Here is a tiny trained network, its code and every weight. The questions are about switching its units off for an input and a target symbol, where a switched-off unit gives its printed mean instead of its output.

import numpy as np


def w(rows, s, z=0):
    codes = np.array(rows[::2]) - 128.0
    scale = np.full(codes.shape[1], s)
    scale[-1] = z or s
    return codes * scale


def f(y):
    return np.maximum(y, 0)


def softmax(a):
    e = np.exp(a - a.max(-1, keepdims=True))
    return e / e.sum(-1, keepdims=True)


def log_softmax(a):
    a = a - a.max(-1, keepdims=True)
    return a - np.log(np.exp(a).sum(-1, keepdims=True))


def net(x, mask):
    ids = ['δεθξπσω'.index(c) for c in x.split()]
    T = len(ids)
    res = E[ids] + P[:T]
    r = res
    for j in range(2):
        rows = slice(4 * j, 4 * j + 4)
        q, k, v = (r @ M[0][rows].T for M in (Q, K, V))
        z = softmax(np.where(np.tri(T) > 0, q @ k.T / 4**0.5, -1e9)) @ v
        o = O[0][rows]
        res = res + np.where(mask[j], z, o[:, -1]) @ o[:, :-1]
    y = f(res @ A[0][:, :-1].T + A[0][:, -1])
    res = res + np.where(mask[2:10], y, B[0][:, -1]) @ B[0][:, :-1]
    return log_softmax(res[-1] @ U[:, :-1].T + U[:, -1])


Q, K, V, O, A, B = {}, {}, {}, {}, {}, {}
E = w([
[90,247,126,110],'δ',
[111,144,139,94],'ε',
[169,206,178,149],'θ',
[130,206,141,116],'ξ',
[122,178,139,106],'π',
[167,76,191,115],'σ',
[49,207,109,58],'ω',
],0.012)
P = w([
[205,157,51,184],'0',
[103,116,166,217],'1',
[179,169,183,138],'2',
[98,105,198,200],'3',
[235,174,163,72],'4',
[83,113,220,187],'5',
[199,159,154,73],'6',
[55,145,192,178],'7',
[150,112,193,79],'8',
[48,113,238,153],'9',
[135,157,123,51],'10',
[5,137,211,126],'11',
[99,106,134,75],'12',
],0.013)
Q[0] = w([
[47,51,151,131],'head 1',
[176,71,94,24],'head 1',
[134,81,131,98],'head 1',
[209,160,128,65],'head 1',
[120,128,192,81],'head 2',
[220,125,26,74],'head 2',
[20,68,175,249],'head 2',
[36,114,164,251],'head 2',
],0.012)
K[0] = w([
[155,121,10,119],'head 1',
[139,176,136,87],'head 1',
[128,122,130,109],'head 1',
[183,128,217,61],'head 1',
[50,117,66,63],'head 2',
[100,132,224,96],'head 2',
[155,160,72,226],'head 2',
[184,131,43,227],'head 2',
],0.013)
V[0] = w([
[88,80,107,138],'head 1',
[93,159,140,157],'head 1',
[164,150,86,154],'head 1',
[152,111,74,140],'head 1',
[145,111,216,157],'head 2',
[154,12,104,74],'head 2',
[246,104,226,184],'head 2',
[84,123,63,74],'head 2',
],0.013)
O[0] = w([
[146,73,224,132,57],'head 1',
[88,114,107,84,124],'head 1',
[120,224,123,159,148],'head 1',
[153,161,156,137,107],'head 1',
[78,47,103,116,157],'head 2',
[113,128,195,255,75],'head 2',
[75,80,8,159,254],'head 2',
[151,203,210,127,63],'head 2',
],0.0082,0.0097)
A[0] = w([
[66,57,143,167,56],'neuron 1',
[175,110,65,68,29],'neuron 2',
[2,120,138,32,226],'neuron 3',
[228,195,172,54,3],'neuron 4',
[130,114,156,225,84],'neuron 5',
[47,120,162,206,36],'neuron 6',
[168,232,161,185,120],'neuron 7',
[198,131,98,138,182],'neuron 8',
],0.01,0.0056)
B[0] = w([
[69,217,137,104,181],'neuron 1',
[104,159,254,217,180],'neuron 2',
[196,98,132,174,249],'neuron 3',
[61,29,192,37,169],'neuron 4',
[83,126,92,138,148],'neuron 5',
[8,179,128,110,160],'neuron 6',
[108,103,147,222,154],'neuron 7',
[143,107,147,75,154],'neuron 8',
],0.0087,0.015)
U = w([
[96,115,99,3,119],'δ',
[143,171,221,252,92],'ε',
[138,2,102,171,178],'θ',
[145,192,108,91,217],'ξ',
[132,172,173,170,131],'π',
[46,156,129,104,47],'σ',
[101,110,205,184,2],'ω',
],0.0079,0.0043)

Each question gives the input, a string of symbols that net reads in full, and the target symbol t.
The units are the heads (4 rows each of Q, K, V and O) and the neurons (one row each of A and B). Each row of codes is followed by its name. A weight is (code - 128) times the scale printed after its matrix; where a second scale follows, it is the last column's (O, A, B and U).
mask holds one flag per unit, heads first, then neurons. A switched-off unit (its flag False) gives its mean, the last column of its rows in O or B, instead of its output. The means were averaged over made-up inputs and are rounded, as every weight is.
A unit's drop is (log p(t) with every unit on - log p(t) with that unit switched off) / (log p(t) with every unit on - log p(t) with every unit switched off).
The circuit of an input: a set's keep is (log p(t) with only the set's units on - log p(t) with every unit switched off) / (log p(t) with every unit on - log p(t) with every unit switched off). Starting from all 10 units, units are removed one at a time, each time the one whose removal leaves the highest keep (on an exact tie, the one counted first), for as long as the keep stays at least 0.8.
units of the circuit, in order: the units of the circuit, biggest drop first
k most important neurons: the k neurons with the biggest drops, biggest first
which heads matter: for each layer, one digit per head in row order, 1 if its drop is at least 0.15 and else 0, layers parted by /
input δ σ ε ε δ ε, target δ: 2 most important neurons : (neuron 4; neuron 2)
input ω θ σ σ σ ε, target ω: units of the circuit, in order : (neuron 4; neuron 7; head 2)
input ω ε σ ε σ π σ δ, target ω: units of the circuit, in order : (neuron 4; head 2; neuron 7)
input σ θ ε ξ, target σ: units of the circuit, in order : (head 2; neuron 6; neuron 1; neuron 3)
input σ σ ε θ σ σ ω θ σ, target δ: units of the circuit, in order : (head 2; neuron 4; neuron 2)
input σ ξ σ σ π, target θ: units of the circuit, in order : (head 2)
input π ω σ ω θ, target δ: units of the circuit, in order : (neuron 4; head 2)
input ω σ σ σ, target ω: units of the circuit, in order : (neuron 4; neuron 7; head 2)
input ω ω θ ξ δ π σ σ σ θ θ, target θ: 2 most important neurons : (neuron 3; neuron 6)
input ξ δ σ σ ε ε, target ξ: 3 most important neurons : (neuron 2; neuron 4; neuron 7)
input σ ε ξ, target θ: units of the circuit, in order : (neuron 1; head 2)
input σ ε σ θ σ σ σ θ, target σ: 2 most important neurons : (neuron 6; neuron 1)
input ξ ω σ π θ σ ε ε, target ξ: units of the circuit, in order : (head 2; neuron 4)
input ε σ ε δ, target ε: most important neuron : (neuron 7)
input σ ω δ ξ σ π, target σ: units of the circuit, in order : (head 2; neuron 6; neuron 1)
input δ π ω ε σ σ δ θ σ ξ ω θ θ, target δ: 2 most important neurons : (neuron 4; neuron 2)
input ε ω π π θ θ σ σ π, target θ: 3 most important neurons : (neuron 1; neuron 3; neuron 6)
input ξ θ ξ δ ω ε σ σ σ δ, target ξ: 3 most important neurons : (neuron 2; neuron 4; neuron 7)
input ξ δ σ σ, target ξ: which heads matter : 11
input ω ε π δ σ σ, target ω: which heads matter : 01
